Each row has a name. Each question is about the rows just above it.

K_162: [151 146 152 146 138 137 165 151 192 165 161 156 169 170]
K_623: [168 159 148 136 141 152 161 161 171 166 146 147 165 194]
K_542: [133 159 138 167 134 134 155 175 149 156 144 156 164 144]
K_915: [135 151 172 155 165 157 155 141 160 151 154 158 148 151]
K_831: [152 154 163 154 163 168 164 169 158 144 154 138 154 159]
Repeated in K_623:	[161]
The row with [152 154 163 154 163 168 164 169 158 144 154 138 154 159] is	K_831
Whose row is [133 159 138 167 134 134 155 175 149 156 144 156 164 144]?	K_542
Whose row is [168 159 148 136 141 152 161 161 171 166 146 147 165 194]?	K_623

K_946: [155 123 130  89  85]
K_339: [158 123 130 123 123]
K_273: [151 124 131  92  85]
K_669: [123 128 133 123 107]
K_871: [165 122 122  78 122]
K_128: [127 127 134 115  94]
K_749: [128 126 138 104  69]
Repeated in K_339:	[123]
Repeated in K_871:	[122]

K_610: [185 162 155 184 155 155 162 102 162 155]
K_181: [181 136 134 155 126 118 115 114 160  97]
K_611: [130 179  87 141  90  85 131 172 137 144]
K_80: [ 77 136  89 139 184 120 107 112 171  93]
K_869: [128 179 128 114 108 100  94 132 160 128]
K_123: [135 163 129 112 106 145  83 118  93 134]
K_759: [129 115 142 101 100  98 147 121 131 124]
Repeated in K_869:	[128]
Whose row is [135 163 129 112 106 145  83 118  93 134]?	K_123

K_858: [104 121 121 104]
K_431: [143 100  81 189]
K_666: [ 95  94 155 155]
K_843: [ 67 145 178 145]
K_697: [113 123 113 153]
Repeated in K_697:	[113]
Repeated in K_843:	[145]
The value that K_666 holds more than once:	[155]
Whose row is [ 95  94 155 155]?	K_666
The row with [143 100  81 189] is	K_431

K_829: [123 123 123 137 113]
K_347: [122 120 120 127 126]
K_457: [142 128 128 136 137]
K_867: [ 99 133 127 137 113]
K_836: [121 112 123 132 149]
The value that K_829 holds more than once:	[123]
Which value appears more than once in K_347?	[120]

K_701: [165 165 165 165 184]
K_176: [112 162  83 186 162]
K_120: [78 78 78 78 78]
Repeated in K_176:	[162]
Repeated in K_701:	[165]
Repeated in K_120:	[78]
Where do [112 162  83 186 162] appear?	K_176

K_227: [113 122 120 103 128 111 165 153 119  99 113 108 120 125 134  98 163 147
 146 120 155 136 152 113 123 113 113 132 132 144 108 122 112 128 120 135
  93 159 152 127 109 117 121  98 147 128 146 177 128 115 120 128 135 137
 111 148]
K_279: [128 122  96 142 114 132 113 139 150 147 142 160 121  86 119 167 107 142
 149  98  98 101 128 173 129 130 123 101 111  98 107 106 160 123 123 128
 118  65 108 107 111 158 142 129  90 131 107  76  98 123 137  99 137 120
 128 128]
K_76: [116 124 128 107 116 110 159 142 114  92 109  99 123 139 135 128 128 135
 130 137 157 150 145  97 125 114 119 128 139 153 116 132 100 131 124 131
 103 177 157 138 121 106 120 106 161 130 149 181 166 119 107 135 128 135
 112 145]
K_972: [141 144 118 120 128 160 127 123 129 178 148 148 144 144 128 186 116 128
 142 130 128  92 121 152 127 144 129 112 115 112 168 129 161 134 127 152
 155 128  97 113 128 148 114 136  93 134 124 126 110 140 137 142 128 138
 128 108]
K_838: [138 130 161 151 131 126  98  97 124 121 128 128 132 148 127 106 109  98
  88 148 116 156 106 104 133 111 146 148 141 137 141 147 107 128 140 111
 157 148 131 150 159 111 128 156 150 117 124 128 117 139 111 140 128 118
 135 117]
K_875: [128 123 118 104 128 127 161 167 137 135 132 141 120  96 127 155 149 166
 178  99 138  94 128 162 123 119 105 128 112 114 105 128 154 132 113 145
  89  97 128 100  89 151 123  94 100 141 128 145 138 113 109 108 144 138
 118 144]
K_722: [126 116 112 155  98 119 101 129 148 125 133 149 128  87 119 137 104 128
 129 105  91 125 122 156 131 127 130 115 121 107  96 112 140 118 128 105
 118  81 121 121 123 144 151 137 112 124 106 128 100 123 139  98 133 112
 122 133]
Which row holds [113 122 120 103 128 111 165 153 119  99 113 108 120 125 134  98 163 147
 146 120 155 136 152 113 123 113 113 132 132 144 108 122 112 128 120 135
  93 159 152 127 109 117 121  98 147 128 146 177 128 115 120 128 135 137
 111 148]?	K_227
Whose row is [116 124 128 107 116 110 159 142 114  92 109  99 123 139 135 128 128 135
 130 137 157 150 145  97 125 114 119 128 139 153 116 132 100 131 124 131
 103 177 157 138 121 106 120 106 161 130 149 181 166 119 107 135 128 135
 112 145]?	K_76

K_878: [107  76 134  84 104 183  84 133]
K_881: [105  75 137 128 128 184 128 132]
K_919: [105  73 135  81  88 187 125 133]
K_64: [116  81 116 117 110 197 113 116]
K_378: [108  72 137  85 105 183 128 131]
The value that K_64 holds more than once:	[116]
Which value appears more than once in K_881?	[128]
The value that K_878 holds more than once:	[84]

K_585: [133 110 126 155 129 135 130 153 179 178 134 153 130 134 122 126 107 116
 179 128]
K_566: [133 109 126 156 129 135 130 154 182 180 154 154 130 134 154 126 154 115
 182 129]
K_591: [151 123 126 153 126 135 130 151 176 176 123 152 123 133 151 151 108 117
 133 128]
The row with [133 109 126 156 129 135 130 154 182 180 154 154 130 134 154 126 154 115
 182 129] is	K_566
The row with [133 110 126 155 129 135 130 153 179 178 134 153 130 134 122 126 107 116
 179 128] is	K_585

K_136: [ 92  75  92  92  75 166  75]
K_210: [128 109  85  84 164  78  74]
K_197: [180 110 134  98 180 195 110]
K_702: [ 98  62 143 161 129 124 196]
K_771: [ 84 113 113  81 166  88 167]
K_743: [196 118  81  81  81  79  81]
Which value appears more than once in K_743?	[81]
Which value appears more than once in K_771?	[113]
Whose row is [180 110 134  98 180 195 110]?	K_197
Which row holds [ 84 113 113  81 166  88 167]?	K_771
[ 92  75  92  92  75 166  75] is in which row?	K_136

K_793: [163 163 163 163]
K_25: [131 131 155 131]
K_732: [176 194 165 194]
Repeated in K_732:	[194]
Repeated in K_793:	[163]
The value that K_25 holds more than once:	[131]
Whose row is [131 131 155 131]?	K_25
Where do [163 163 163 163] appear?	K_793

K_639: [ 96 131 113 136 109 132 102 100 145 121]
K_396: [120 105 184 184 125 184 184 176 123 148]
K_426: [107 105 184 107 125 114 179 125 125 138]
Whose row is [107 105 184 107 125 114 179 125 125 138]?	K_426
The value that K_396 holds more than once:	[184]
Which row holds [120 105 184 184 125 184 184 176 123 148]?	K_396

K_147: [129 158 108 136 135 136 134 128 154 122 101 138 143 160]
K_271: [128 164 130 116 118 140 136 118 107 116 110 176 147 131]
K_59: [150 150 148  90 113 162 127 138 113 134 167 179 140 126]
K_336: [ 77 111 149 149 159 116 158 142 156 141 122 101 108 149]
K_90: [150 114 148  90 113 162 127 127 113 134 167 179 140 126]
K_995: [101 137 103 144 143 137  74 119 149 121 112 126 161 108]
K_500: [145 167 134 108  86 145 124  97 116  88 110 137 116 150]
K_401: [134 137  99 137 119 143  95 119 130 135 117 122 137 115]
K_870: [124 164 146 133 145  77 153 143 128 129 116 168 128 105]
K_748: [152 163 139 145 110 166 127 163 119 140 139 115  99 124]
K_741: [166 117 125 131 149 126 137 117 118 109 117 119 116 141]
The value that K_741 holds more than once:	[117]
Which value appears more than once in K_336?	[149]
Repeated in K_147:	[136]
The value that K_870 holds more than once:	[128]
Which value appears more than once in K_995?	[137]
Where do [150 114 148  90 113 162 127 127 113 134 167 179 140 126] appear?	K_90

K_600: [115 115 134 134 121 144 107 140 125 133 121 135 111  89 117 115 112 143
 119 153 158 116 133 120 149 133 120 147 128]
K_601: [140 113 137 115 116 105  96 144 118 150 136 138 111 113 109 140 130 129
 129 136 153 134 128 131 167 132 149 162 111]
K_62: [131 124 140 122 120 128 100 138 121 136 131 133 125 104 115 120 112 151
 118 139 161 113 130 132 181 128 141 160 113]
K_538: [131 124 140 122 120 128 100 138 121 136 131 133 125 104 115 121 122 137
 122 140 152 129 123 126 161 130 136 149 118]
K_789: [147 143 134 126 118 124 107 143 113 135 144 125 134 132 122 128 134 131
 122 129 149 140 107 141 170 128 147 156 112]
K_693: [114 117 146 111 128 138  93 126 124 122 135 133 144  95 114 112 112 150
 118 144 154 121 139 121 159 126 137 140 103]
K_184: [133 124 142 120 120 126  99 137 123 139 131 134 123 103 113 122 123 134
 123 138 151 131 121 124 161 130 137 149 119]
K_385: [147 143 142 126 118 124 107 143 113 135 144 125 134 132 122 128 134 131
 123 129 153 140 107 141 170 128 147 156 112]
K_945: [135 126 137 126 120 132 102 139 122 140 132 136 123 104 116 124 121 137
 123 141 147 129 119 125 159 132 137 148 119]
K_370: [134 126 138 125 120 130 102 140 122 138 133 134 122 107 115 124 124 133
 123 138 150 126 119 127 158 132 137 150 119]
K_738: [141 132 146 111 123 124  92 136 118 139 137 134 140 113 110 146 123 136
 122 129 147 131 115 126 172 129 147 149 112]
Whose row is [141 132 146 111 123 124  92 136 118 139 137 134 140 113 110 146 123 136
 122 129 147 131 115 126 172 129 147 149 112]?	K_738

K_992: [131  94 115 121 186 186 121 151 161 141]
K_608: [161 116  86 126 108 146 161 108 108 111]
K_314: [158  70 110 116 138 159 150 138 158 121]
K_422: [131  94 115 121 158 186 141 173 158 141]
Which row holds [131  94 115 121 158 186 141 173 158 141]?	K_422
[158  70 110 116 138 159 150 138 158 121] is in which row?	K_314
Where do [131  94 115 121 186 186 121 151 161 141] appear?	K_992
Where do [161 116  86 126 108 146 161 108 108 111] appear?	K_608

